[ 47  54 -25 -22  14  14 -47  57  35 -69  44  37 -38 -24 -22 -17  15  70
   7 -42  25  14 -42  12 -29  31   5  20 -33 -34  -9  50 -42  50 -16 -21] -> S
[-28 -34  -9 -22 -35  37   6   8  -9  10  -5  -1  -5  18 -11   8  15  20
 -43  -8 -39  16 -15  20   7  16 -17  20 -21 -19 -18  70   6  14  21   8] -> F
[ -7   3 -24 -10   7  41   0  37  16  14  -8   2  -8  17  15 -28 -24 -29
 -20  16  39   6  -5  36   2  27 -14  18 -13   9 -29  18 -19  22  24 -14] -> H
[-17  -8   4  -3 -14  21   7 -15  -2  13  13 -14   3  28  15   5 -14   6
 -17  26 -10   8  14 -12   2  -6 -18  18  24   4 -23  21   5  -3  -4   4] -> W
[ 22  25  13 -26   0  32 -17  17  45 -14  -7  27 -19   9  12 -27 -28  50
  -6  16  15  31 -35  11 -11  13  24  20   2  -1 -22  34 -38  14  -2  13] -> A
[ 13   0  50   0  -2 -48   2  -4  11 -15  -9  40  16 -18 -13 -11 -16  10
  40  -1 -45   3 -35   8  11 -10   6 -35  -9  18  18 -12   6  -7  12  66] -> R
[-18   4  15   7  14   3 -15  16  30 -20  -3  20  -2  10  14  -8 -13   8
  -5  -7  30  28 -24   6   5  14  33   4   3   1  -4  21 -29   3  12  20] -> A
[-11  25  -8   1  16  22  12  18  11 -21  29  10 -20  16  -9 -21  -2  28
 -15 -36 -14  31 -12  -4  11  30  15  21  19   3 -17  68 -12  11  11  21] -> R
[-25 -39  18 -15 -15  -4  -2 -38   1  16 -20   1  23  32   3  16  -6   0
  -8  10 -16  30   6  -8  -1 -33  22  20  43  12  20  19 -11 -11  -6  22] -> H
[-34 -18   0 -16   3  14   4 -16  22  20 -23 -10  34  25   3  15 -15   8
  -4  -3   6  17  15  -9  12  -6  20  31  30  -5   1  36 -12   6  -7  -7] -> R
[-19   6  -2  17  19   7  -8  15  32 -28   7  18  -8   9   2 -18 -25   8
   0 -18  61  26  -3   2 -14  18  16   3  13  -2 -22  27 -31  10  14  -8] -> Q
[ 22  21  -2  29  -5 -31  12   0  18 -24  18  35  -3 -23   6 -39   0  20
  26   8  -6  -4   0  13  -8  21   7 -24 -24 -11  -3  -7  10  -5   3   1] -> X
[  9 -25   2 -22 -13 -20   1  14  -1 -35  11 -10   2 -17 -29   9  -9  -2
  11  -3 -29  -9 -27   7 -10 -17 -17  -7 -14 -21  16 -14  -3  -8  -3 -14] -> T
[-98  24  67  41  35 -51  -7  29  51 -30  47 -13   6  -1  32 -32 -83   3
  64  13 114 -33  -7 -40   6  37 -46  -5  -2  -2 -46 -41 -38 -31  18  -9] -> Q
[-30 -41   4 -15  -9   2  12 -18 -12  27 -18 -14  28  31  12  15 -12 -12
 -21   2 -21  19   8   5  16 -20  28  23  24   2  22  14   2   0   3   6] -> S
[ -6   2  -3  -7  13  11 -19  18  25 -20 -11   9   8  12   1   1 -15  13
 -10 -15  25  36 -24  13   6   6  28  15   5  -2  -4  27 -36  11  11   9] -> F
[-42 -19   6  12  -9 -19   7 -17   0   7   8  -9  25  19  23  -2 -32   6
  -7 -24  27  17  20 -18   6  -2  13   4   7  -3 -17  19   0 -13   7  -4] -> S
[-36 -25  32   1 -17 -33 -41  21 -14   4  22 -23  24  12  33  13 -15 -18
 -32  55  14  19 -28 -19  11 -15 -11  17  -5  13   0 -50 -34 -27  19  12] -> W
[-20 -42  36 -44  15  33  -9 -22  42  49 -86  20  24  23  -9  22 -11  35
 -23 -30  15  35  -5 -12   8 -25  30  15  52  19  35  13 -33  43  -5  30] -> Q
[-16 -24  66  39  -7 -75 -15 -19  19   5  -9  50  35 -32  34 -10 -13  17
  29  44   7  15 -37   6  16 -36  32 -58 -28  25  13 -60  -6 -40  10  68] -> Q
[ 27 -14  -1  -7 -11  -2  -3   6  -2 -16   4   9  -7 -11 -20  12  11  -1
   5  13 -20  -5 -11  15  -4 -12  -1 -17 -17  -4  10  -9  10   3   0   9] -> T
[ -9  -1  10 -10 -10  29 -12 -18   9  25 -19   3   0  26   6  12   4  11
 -13 -10  11  21  25 -12   0   7  18  10  22  13   3  37  -5  11  -2   5] -> J
[ 11  19  -6  10   0 -32 -25  19  13 -41  25  23  16 -24 -14  11  15  18
  33  15 -15   7 -21  13  -8 -14  19  -6 -16 -13  28   3 -13  -5 -14   8] -> R
[  1  10 -10   9   5  -1  44  18   5 -19   7  18   7 -17   2 -26   3  13
  19 -14 -24 -12 -17  36 -18  -7 -31   5   0 -25  11  17  13   9   1 -13] -> Z
[ 15 -11 -15  -2  15  27 -25  15  45  -6 -39  43  15  -8 -11  -5 -13 -32
 -11   2  69  27  -3  27 -29   6  34 -29 -42  -3 -17  19 -43  21  23  -4] -> R
[ 13  -8  -7  17   0  -8  -7   4   6 -22  15  19  -2 -16 -15  10  14  -2
  -3  12  12   2  -8  11 -12 -14   0 -12  -6 -14  -2 -15  -6   1  -1  -1] -> W
[ -7 -14  -5  20   1 -13  -3   2   5 -16  -1  14 -11 -12 -12  -8  18  10
  19 -20  13   0  -5  11   9   4  32 -26  -6   2  21  -9   3   5  11  22] -> H
[ 11  -9  -1   8   1  -9 -11   9   5 -29  14   9  -7 -18 -20  21  25   2
  -3  -2  18  -3 -22  -3   0 -16  13  -6 -17 -12   7 -23  -9   3   4   5] -> H
[ -5  -9   6  -4  -9   3   0 -14   5  13 -16   9  17  13  15 -10 -11   7
  -6   5  -2  13   7  -1  -8  -9   9   7  15   2   3  15  -8  -1  -1   9] -> W
[-35   3   0  16  30  14 -26   9  41 -29  11   8   0  14  10  21   4  -7
 -20 -31  81  37 -10   6   2  10  38  21  16 -18 -11  34 -41  11  10 -13] -> D
[ 23  -5 -12  -2   8  13 -21  12   7 -16 -21  20 -11 -23 -44  -8  25 -15
  15  15  18 -20  -1  20 -41 -21 -11 -14   3 -11  38  -5 -16  13  -9 -20] -> A
[  2 -26   4  -2  -8 -21  -2   2  -1 -17  -6   2   8  -3 -28   0 -11 -14
  19  14 -11   1 -11  20   0 -13   6  -5   6  -3  25 -19  -8 -12  12   7] -> F
[ 17  -1  -3  10  -5  -5 -14   2   9 -14 -10  25   0 -14 -28  -1   7  12
  15  11   5  -1  -6  23 -17  -5   7 -10 -12 -12  15   2  -6   6   6   4] -> F
[-22 -34  14  -4 -15 -15 -11 -30  -6  29 -23 -12  25  30  12   0 -30  -6
 -18   2 -22  21   4  -1  17 -14  35  15  24   5  13   4  -1  -7  -2   8] -> W
[ 15   5 -18   2   4  -2 -24  12  -7 -23  18  -1  -2 -11 -31 -14  -9  -4
   7  14  19 -10   5   3 -33  -7 -24   4   1  -8  -2  12 -17  -1  -4 -29] -> S
[-45  -8   8   9  -1  17   1 -37   2  46  -1  -9  10  32  19  28   0   8
 -25  -7   8  24  33 -12  21  -7  17  27  33   5   1  31   5  -3 -12   7] -> D
[-14  -7   9   4  28  29  15  18  31 -12  -5  11  -4  14   3  15  -3  -7
  -9 -17  23  22 -26  20  21   8  37  14   3  -5  -1  10 -19  17  16  21] -> Z
[-52 -22  21  -7  -7  -6   1 -14   0  31 -13 -18  28  21  16  14 -12  -5
 -11   3   7  12   6 -14  13 -11   0  10  15   9  -5   6  -8 -12   7   8] -> R
[-40   5  21  13  -1  14  19 -17   2  25   3  -3   9  28  18   9 -11   1
  -1   5  -2   9  18  -5  14   2   2  28  30   4 -10  35  12  -7   0   9] -> J
[-19   4  14   2 -18  -7  15  -2   3  22  -4   6  18  -2  14 -10 -25  -6
   1  19  -5   9   9   4  -7  -1 -15  17   6   0  -6   3  -2 -19   6  -6] -> J
[ 14 -19  -1  11   1  -8 -26   7   5 -31   3  10  11  -5 -28  13  -6   2
   3  29   7   3 -12  -2 -15 -10 -11 -11 -11  -6  -4   2 -12   2  10  -6] -> A
[-11  25  54  -6  13 -40 -27  11  16 -20   7  18  15 -24   9  -1  -1   4
  21 -24  42 -10 -45 -10 -10 -31 -29   9   1  -5 -12  -7 -31 -22 -17   3] -> J
[ 12 -14   9  14  -2 -20  10  -3   6 -13   2  28   4 -10 -24   8  -8  14
  21   2 -12  -1 -15  25   3 -25  26  -7  -3 -12  22 -11  13  -3  -2  26] -> T
[  1   2  -9  11  -4  -3 -19  18   4 -20  11  21  -2 -12  -9  19  20 -12
   2  31   0  -2 -14  24 -10   4  -6  -2 -25  -9   2   0  -4   5   2   6] -> H
[-22  -4   9  -7 -14  19   8 -14   5  16  -5   5   5  26  17   8  -2  12
 -13   5  -9  19  12   1   1   7   8  20  21  -1  -7  43   4  -1  -2   3] -> J
[-20 -19   9  10 -10   6  17 -36 -17  26   1  -5  10  28   1  22 -12 -23
 -14  39 -19  -7  36  -7   2   0 -25  13  23   3  -6  14  26 -11   2   3] -> D
[-26   8  11  15  26  18  -2  13  35  -7  11   9  -8  12   8  -3 -16  16
  -5 -15  42  25 -13   3  13  16  26  19   9  -2 -14  16 -27   8   9  13] -> Z
[ 44  16  31  27 -27  -6 -10 -11   3  48 -45  69  -6 -10  -5 -52 -61 -14
 -30  17  40  10   9   5 -39   0  28 -26 -52  17 -18 -26  -4  -6  35  38] -> A
[-38  -6  -4   8  -5  28  -7  -7 -10   6   1 -14  -7  35   1   5   1  -6
  -1  15  -8   6  26  -1 -11  13   6  23  26   2  19  39   1   2  -3   6] -> Z
[  5   0   2  18  -1  -8  -3  -2  12 -31  15  25   6  -8 -16  27   5   6
  14  18   4  -2  -2   5  -5  -6   9  -3  -3 -18   0   8   7  -5 -10   2] -> J
[  3   7 -47  20   8  -1  19  25 -25 -56  46  31  11  18 -11   6  19 -14
 -18  20 -94  26  -3  22  -5  25  -5  48  22 -22  24  82  12   9  -7  15] -> W
[-25  -9   6 -16 -10  16  23  -6  -1   3  -4 -18  20  28   6  -3 -23  -3
   0   5 -15   5  11  -9   1  -4 -10  39  37  -4  -1  42  -1 -11   0 -15] -> J
[-14  -4   8  12  -6   8  -2 -12  12  -1  -5  10  -7  20   8  -6  -2   6
   8   1  12   4  17 -11   9   4  36  -4   6   4  14   5   5   5  -5  27] -> X
[-16   1  12  -1   8  -1 -32  16  18  -5  10  -9   4  12   5  21 -12   2
 -28  -4   5  36 -29  -3  30  13  24  20  -5   8 -17  16 -26   8   9   2] -> Q
[-48 -10  -1  24   3  22 -10  -2  39   1   4  32   0  14  -3  20  -8  36
   3   6  38  26   0  19   4 -11  38  16  14 -13   4  30 -10  17  -9  29] -> H
[ 16  -1   7   6 -15 -28 -29  -1   3 -36  21  24   5 -21  -1  -2  17  27
   1  34  -8  18 -28  -2 -25 -19   5 -25 -21  -4  -6   3 -15 -15  -3  14] -> R
[-13  -7   2 -11 -11   6  -6 -11  -2  28 -25  -2  12  18  24  -1   3   6
  -7   3  -8  17   5   6   2  -6  19  11  11   8  12  17  -6  -3  -5   1] -> A
[ 25 -18   3 -10 -11  -1 -16   6  -2  -9   2   7 -17 -15 -29 -10   9  25
  -2   3   2   2 -19  13 -19 -16  -1 -21  -9  -2   8  -9  -9   0   8   0] -> T
[-34  -8  19   0  -5   0  -4 -20   4  24  -3 -11  14  22  15  11  -8  15
 -12  -2   1  25   5 -15  14 -10  15  25  26  11  -7  25 -11 -10  -3   4] -> Q
[ -5 -14   3  -4  -4 -24  -6  14  -2 -38  27   5  13  -5  -6  20   6  -8
  -6   6  15   5 -24  -4 -18 -24 -11  -9 -19 -17  -6 -12 -18 -11   3 -11] -> R
[-42  47   3  -1  21   8   4  12   0  -5  57  -7 -40  37  11  13 -10  22
  -7 -27   8   7   7 -19  23  48 -16  44  33   2 -40  45  -8 -13 -25   4] -> A
[-18   1  -2  -4  18  18  -4  21  29 -18   8   2   6  17   4   1 -21  -6
 -15  -3  35  21 -10  10   7  16  25  24  14  -7  -7  24 -27  12  12  -4] -> S
[ -1  -6   5  51   4 -39  21 -10 -17 -23  33  12   7 -21  -8  -1  27 -15
   6 -12  -3   2  -3   9   4 -18   4 -17  -2 -10  16 -12  19 -19  24   5] -> D
[  8 -20  29 -30 -12 -18 -21 -12  -3 -24  24  -4  11  16  -6  49   9  36
 -12  24 -47  32 -36  -9  16 -25  12  13  25   6   5   4 -12  -9 -11  30] -> S
[ 33 -37  26 -63 -47  22 -18 -35 -14  46 -45  17  -6  46  18  17 -35  17
 -41  15  -8  20  -9 -12   7 -27  19  -6  -9  36 -32  -4  -1   0 -12  53] -> H
[ 32   2  18  28  -5 -26  20  -1 -11   3  17  21   6 -15  -1 -18  -8   2
   0  17 -10  -3 -18  17  -3 -17 -17 -20 -23   7 -14 -32  14 -14  24  12] -> Z
[ 30  -1   3   6 -15 -19   0  -7   0 -23   3  24   6 -17 -21  12   0   1
  20  37 -24  -3  -8  15 -15  -8  -6 -12 -21 -10   0 -11   3 -14   2  13] -> F
[ -4  10 -22  10  20  16  10  31  25 -29  11   1  -2   0  -4 -23 -30 -12
   7   3  46   0   4  17  -7  25  15   5   1 -11  -6   7 -17  11  18 -21] -> S
[-46  10   3  -5  14  13 -15  23  18 -27  31  -5 -10  26   7  -9 -22  10
 -10   4  36  12 -15  -8   2  28  -7  19  14  -3 -37  47 -28  -7   2   3] -> R
[-45  28 -16  42  30  20 -25  35  33 -14  23  47 -10  10  14   1   9   2
 -14  -6  48  24  -9  52 -10  34  20   5 -16 -16  -6  57 -19  15  -5   9] -> Z
[ -9  -8  10  16  12   9  16   9  13 -18  -1   5  -7  12 -11 -11 -44 -22
  -3   5  25   9 -10   5   3   5  11   0  -1  -1 -15  -7 -10   0  27  16] -> F
[ -8  10  -7  18   7  -3 -10  -9  18 -19  15  13 -15 -11  -6  15  27  14
  12 -14  19   2   5   0  -1  13  23  -4  -7 -16  -8  23  -3   2 -16 -13] -> Q
[ -3   5  25   2  -4 -27 -17   9   9 -19  20  25   0 -24  19   8  21  31
   5  -2   8  16 -44   7  -3 -23  -4 -25 -15   0 -12 -19 -21 -18  -7  32] -> W
[-12 -22   1   8  -5 -16 -24  18   4 -39  17  -2   0  -6   0   3   4   6
  -5   9  17   6 -24   1  -4   9  -7 -20 -10  -9 -12  -8 -15  -2  16   1] -> W
[-22  25  18  27  27   1   1  35  35 -60  47   0  -2   7 -11  -5 -63  11
   9 -10  97 -22   3 -33 -12  33 -86  -7   5 -11 -68   6 -11  15  32 -21] -> D
[ 26  25  -6  13   8   5 -28  31  26 -13  -5  22   0  -7  15 -48 -38  -8
 -12  33  55  22 -19  16 -34   7  15   4 -26   0 -14  -7 -45   2  22 -23] -> A
[ -8 -13   8  -9  -3  15   2 -22  -1  22 -15 -12  11  31   6   3 -10  13
  -8  -4 -14  12  14 -10  11  -3  15  22  27  11   6  25   1   2  -5   7] -> Z
[ 38  26  -1 -31  -9  -4 -38  42  14 -41  20  13 -16 -13  23 -50  16  66
   0  22 -28  25 -63  13 -13  10   9  -6 -25   3  13  11 -42   6  -3   7] -> X
[-37  79 -12  24  10  51  17  16  15  23  19 -41 -20  14  15 -24  26  35
  22 -27   6 -22  30   6  31  47 -12  27  37   9 -11  73  24   4   2 -18] -> A
